Each row, then one of two labels for whether it has a hidden trait; a new part has new ones:
In the rows, 128 means zero.
[123 108 108 121 128 122 124 125 134 127 123 129 185 125 140 135  96 126
 147  98 129 129 175 131 120 124 128 126 137 123 135 130 135 108 123 124
 136 133 132 128 142 153 124 134 127 119 105 146 112 101 124 115 130 116
 127 133 114 130 126 115]
V
[133 128 100  68  96 141 102 127 129 138 139 129 133 123  60 135 110 127
 112 160 124 128 234 130 128 127 148 128 134 126 131 125 135  70 123 123
 132 130 128 140 133 144 157 130 127 112 120 147 127 131 145  98 130 128
 132 130 114 129 127 217]
B
[151 111 123 122  97 136 129 138 156 116 129 115 116 113 122 149  87 126
 153 120 128 117 172 158 137 135 127 129 106 115 125 111 115  97 113 128
 106 130 132 152 137 128 165 121 130 119 119 156  98 131 124 124 132 122
 130 156 122 110 128 119]
V
[117 107 140 255  91 116 159 121 129  99 117 131 159 139 255 138  77 123
 128 120 150 125 122 131 121 120  73 140 110 127 142 152 123 183 115 113
 105 136 129 132 128 125  65 134 128 108  85 126  64 121  50 197  98 121
 126 197 106 134 119  66]
V
[124 127 102 131 127 115 126 127 127 127 125 128 138 123 138 129 131 128
 128 100 155 128 139 130 126 125 129 127 131 124 132 131 120 130 127 127
 102 131 130 140 128 123 126 132 126 121 122 147 113 122 112 123 130 127
 131 132 118 128 127 120]
B
[135 109 124 118 100 135 130 132 136 127 132 127 115 114 105 126  84 130
 129 129 146 130 172 129 135 133 127 130 132 126 123 121 106  99 130 129
 116 121 127 141 127 129 163 122 128 123 123 147 116 115 109 137 129 123
 133 123 131 113 125 124]
V
[124 125 110 160  94 108 124  70 113 127 136 128 144 127 147 116  93 126
 145  75 139 132 129 128 136 122 106 125 148 131 134 133 123 133 110 122
 107 129 147 141 145 121 124 136 126 112  99 146 112  89 129 120 130 122
 119 136 116 109 126 125]
V
[125 127 102 111 128 115 126 126 134 127 125 105 179 122 122 151 131 127
 128 123 129 127 130 131  93 126 128 127 137 122  51 128  59 104 125 128
  62 145  32 128 143 144 128 154 126   1 122 147 126  49 127 118 132 128
 128 162 123 114 127 123]
B

New part:
[128 158 118 150 119 126 129 138 142 251 141 140 136 127 149 122 104  39
 133 143 142  99 135 134 135 125 135 141 133 134 131 153 109 142 128 139
 125 144  80 119 139 127 125 128 110 153 140 106 126 121 119 139 142]
j42
[124 108 129 133 124 120 130 124 129 223 126 123 131 147 138 130 119 155
 120 112 126 118 138 152 132 129 136 123 124 120 127 138 124 127 127 126
 129 120 162 137 135 124 128 133 132 135 114 135 135 128 131 128 134]
J536
[128 162 117 140 114 124 128 131 138 226 138 133 125 137 148 134 115  70
 127 147 134 119 136 140 138 126 132 129 132 126 136 164 109 137 130 145
 125 148  72 120 147 123 121 126 135 143 129 116 130 107 112 131 118]
J536
[130 138 115 148 134 108 125 141 142 255 137 145 133 157 151 122 109  65
 127 150 136 113 135 156 136 128 134 138 129 129 140 146 109 137 131 133
 127 136 122 125 136 129 129 126 120 150 136 121 131 130 118 136 141]
J536
[126 154 119 146 113 118 140 131 142 228 141 129 129  84 147 127 110  35
 133 148 138 109 143 142 151 125 133 133 133 126 136 162 105 139 131 146
 125 150  67 124 141 124 124 127 132 145 126 110 133 118 113 138 126]
j42
[130 133 117 143 127 109 137 132 139 237 131 130 134  89 153 127 115 125
 121 136 130 107 135 155 139 129 138 132 127 125 137 153 113 132 130 130
 126 129 142 132 139 129 127 127 133 148 126 126 132 126 104 133 131]
J536
[123 155 116 147 117 140 117 135 140 244 145 138 134   3 152 123 112  25
 137 149 146 108 138 142 145 127 134 140 135 131 129 157 107 140 130 146
 126 150  65 118 138 122 126 125 115 154 139 106 128 122 112 139 136]
j42
[136 163  95 155 136  55 126 132 127 255 124 142 131 130 174 142 103  32
 116 162 128  85 136 188 122 142 135 147 122 123 149 121 106 132 131 143
 127 140 166 139 145 131 126 114 140 144 107 122 172 123 123 134 127]
j42
[131 134 128 130 151  82 117 105 110 236 129 142 130 117 132 155 123  21
 111 103 131 141 107 151 124 129 134 124 126 129 127 137 121 140 124  73
 132 154 234 133 138 129 136 119 104 149 143 133 141 152 111 129 145]
J536
[134 175  99 152 104  41 136 129 123 230 122 139 125  48 175 150 112  49
 125 163 126  80 144 174 109 145 128 141 122 117 143 139 113 133 133 166
 127 143 130 150 153 131 121 109 154 128 110 126 168 108 120 128 110]
j42

Part 3:
[ 78 153 140 180 116 121 103 146 146 136 138  76 120 128 104 121 109 137
 128 107 125 198 135 128  70 110 101 173  71 137 159 107  57 126 136 108
 115 117 116 135 128]
j696
[111 104 102 118 124  98 109 121 168 151 181 195 150 161 100 111 134 152
  97 114  97 157 104 116 131  99 125 119 253 154 107 199 178 166 101 200
 141 106 108 142 104]
J303
[132  95 107  88 143  97 137 104 147 138 151 189 149 135 118 123 126 138
 102 132 114 131 104 116 143 113 137 116 219 149  94 191 191 143 110 188
 139 112 141 134 125]
J303
[207 131 120 161 108 110 126 127 116 128 175 123 138 137 139 121 135 143
 122 104 126  73 131 129 147 121 143  99 142 139 148 152 123 150 115  90
 114 122  91 124 103]
J303
[ 74 172 148 129 144 117 141 111 113 111  69  91 121  88 131 147  95 123
 135 128 144 143 133 124  81 130 110 178  44 113 132  62  82  94 140  90
 113 122 168 126 164]
j696
[ 63  88 109  94 127 149  90 135 182 150 144 138 140 146  85 113 123 141
 102 123 108 255 112 122 128 106 104 163 213 155 119 186 171 176 103 165
 149 107 116 135 105]
j696
[207 119 116  87 137 114 175  99 103 117 149 212 151 125 152 135 139 118
 110 128 111  55 112 122 174 150 169  96 206 134 102 185 181 136 109 124
 122 129 149 109 112]
J303
[112 136 137 160 118 125 119 132 141 130 135  82 131 116 115 128 106 137
 120 108 128 175 131 122 101 113 118 162 104 135 151 133  78 137 120  97
 121 113 116 127 126]
j696
[ 28 139 141 133 131 143 106 137 161 136 106  92 116 136  89 122 105 120
 131 120 113 231 126 126  69 116  92 191  81 131 143 105 101 128 141 115
 127 114 153 124 146]
j696
[ 91 105 109 130 129 159  65 143 176 153 161 105 123 148  65  96 128 142
 102 121 117 236 117 138 109 111  63 218 151 153 134 137 151 173 134 161
 148 114 113 144 111]
j696
[106 178 143 116 145  79 167  95  79 101  95 148 134  90 159 158 119 115
 126 124 132   1 133 120 122 155 144 115  55 116 128  76 127  89 122  88
 102 132 161 111 165]
J303
[208 144 119 119 127  88 173 103  91 111 161 190 154 116 159 139 133 129
 109 113 116  28 120 118 166 151 169  89 171 139 122 158 175 129  98 107
 108 125 130 106 110]
J303
[183 142 128 159 117 125 117 128 120 123 153  99 136 112 132 127 119 139
 116 107 134 124 131 130 122 126 125 140 113 139 148 134  89 144 121  95
 114 117 114 125 113]
j696
[ 73 171 150 154 130 119 130 125 124 122 110  88 125 107 114 138  96 126
 128 110 126 175 132 123  79 127 112 179  52 130 149  93  68 113 127  86
 105 117 150 116 149]
j696

Next part:
[152 110 114 105  96 101 104  95 129 130  99 150 138 134 167 176 155 132
 133 125 134 116 123  88  36  12 120  97   7 128 110 139 124 156 190 141
 147 202 140 129 125 113  74 110  74  90  98 130 100 100 159 155 155 156
 147 194 176 150 192 110 127 117 114  78  64  97 108 105]
<33>
[225 250 148 154 157 149 126 119 116  91  40  93  83  73 121 104 136 133
 152 204 167 235 152 136 106  64 124  90   1  87  52  69  64 113 146 133
 148 224 170 158 154 198 122 131  96  93  91 113  57  68 126 126 133 148
 153 219 196 161 202 135 138 123 114  80  52  88  94  91]
<33>
[165 170 134 138 144 141 130 138 136 130 125 126 125 109 129 103 123 116
 110 102 117 100 122 109  93  78 123 117  79 117 105 115 104 121 123 121
 123 137 132 129 131 151 143 143 145 157 135 142 140 145 148 156 145 148
 141 142 151 136 146 130 133 127 134 122 126 124 123 116]
<32>
[179 201 142 150 156 151 144 147 150 158 118 128 116 104 113  81 111 101
  71  87 116  78 123 121 108 103 128 128  78 149 157 173 165 145 193 148
 148 146 146 130 128 120 104 124  88 101 114 122  85  73 107 107 118 121
 121 133 142 141 150 136 156 153 164 156 174 143 152 148]
<33>
[179 199 143 142 164 151 136 145 147 145 112 126 120 103 118  96 118 105
  82  97 112  95 126 113  91  95 129 126  85 143 140 160 147 142 196 145
 142 156 157 139 133 143 122 144 107 134 121 129  97  88 113 121 107 107
 101  84 122 127 144 116 145 139 147 135 175 142 149 147]
<33>
[ 94  80 112 105 107 116 118 122 144 159 138 162 143 145 168 176 145 128
 117 127 127 100 122  94  54  24 118 100  23 117 105 132 121 147 202 146
 151 196 155 146 139 156 114 128 104 104 106 122  78  61 117 113 122 121
 127 151 157 150 191 143 158 152 163 140 142 129 115 113]
<33>
[158 161 132 132 132 121 122 106 128 119  87 110 106  97 112  94 114 109
  87 106 126 123 133 135 120 153 134 135 124 146 153 165 149 138 171 139
 141 145 137 129 127 121 112 133 109 114 121 128  96  87 113 110 114 111
 109 104 120 125 133 115 138 135 146 138 153 138 151 149]
<32>
[168 133 129 130 117 122 120 111 123 104  86 116 109 101 122 102 123 115
 104 124 145 134 133 129 132 137 140 135  85 146 135 144 125 135 136 121
 128 145 116 120 120 105  80 110  98  99 113 124 109 101 139 116 129 125
 129 166 142 141 139 134 137 140 155 152 147 136 141 134]
<32>
[126  93 117 118 109 125 124 137 145 161 124 159 133 122 158 138 136 116
 106 110 128 104 123  91  61  46 132 123  41 138 117 128 108 152 174 125
 129 197 120 122 124 117  79 110 107 104 104 133 111 113 159 138 145 139
 138 180 150 143 186 114 121 121 132 112  90 111 118 110]
<33>
[121 133 131 145 145 151 146 166 160 186 146 153 124 113 143  88 114  95
  55  75 113  71 119 113  98 107 134 136 130 156 160 183 156 149 179 132
 131 123 114 107 107  68  56 103  68  96 116 139 115 128 148 162 163 163
 162 204 171 148 166 122 132 118 113  96  70  97 104  98]
<33>
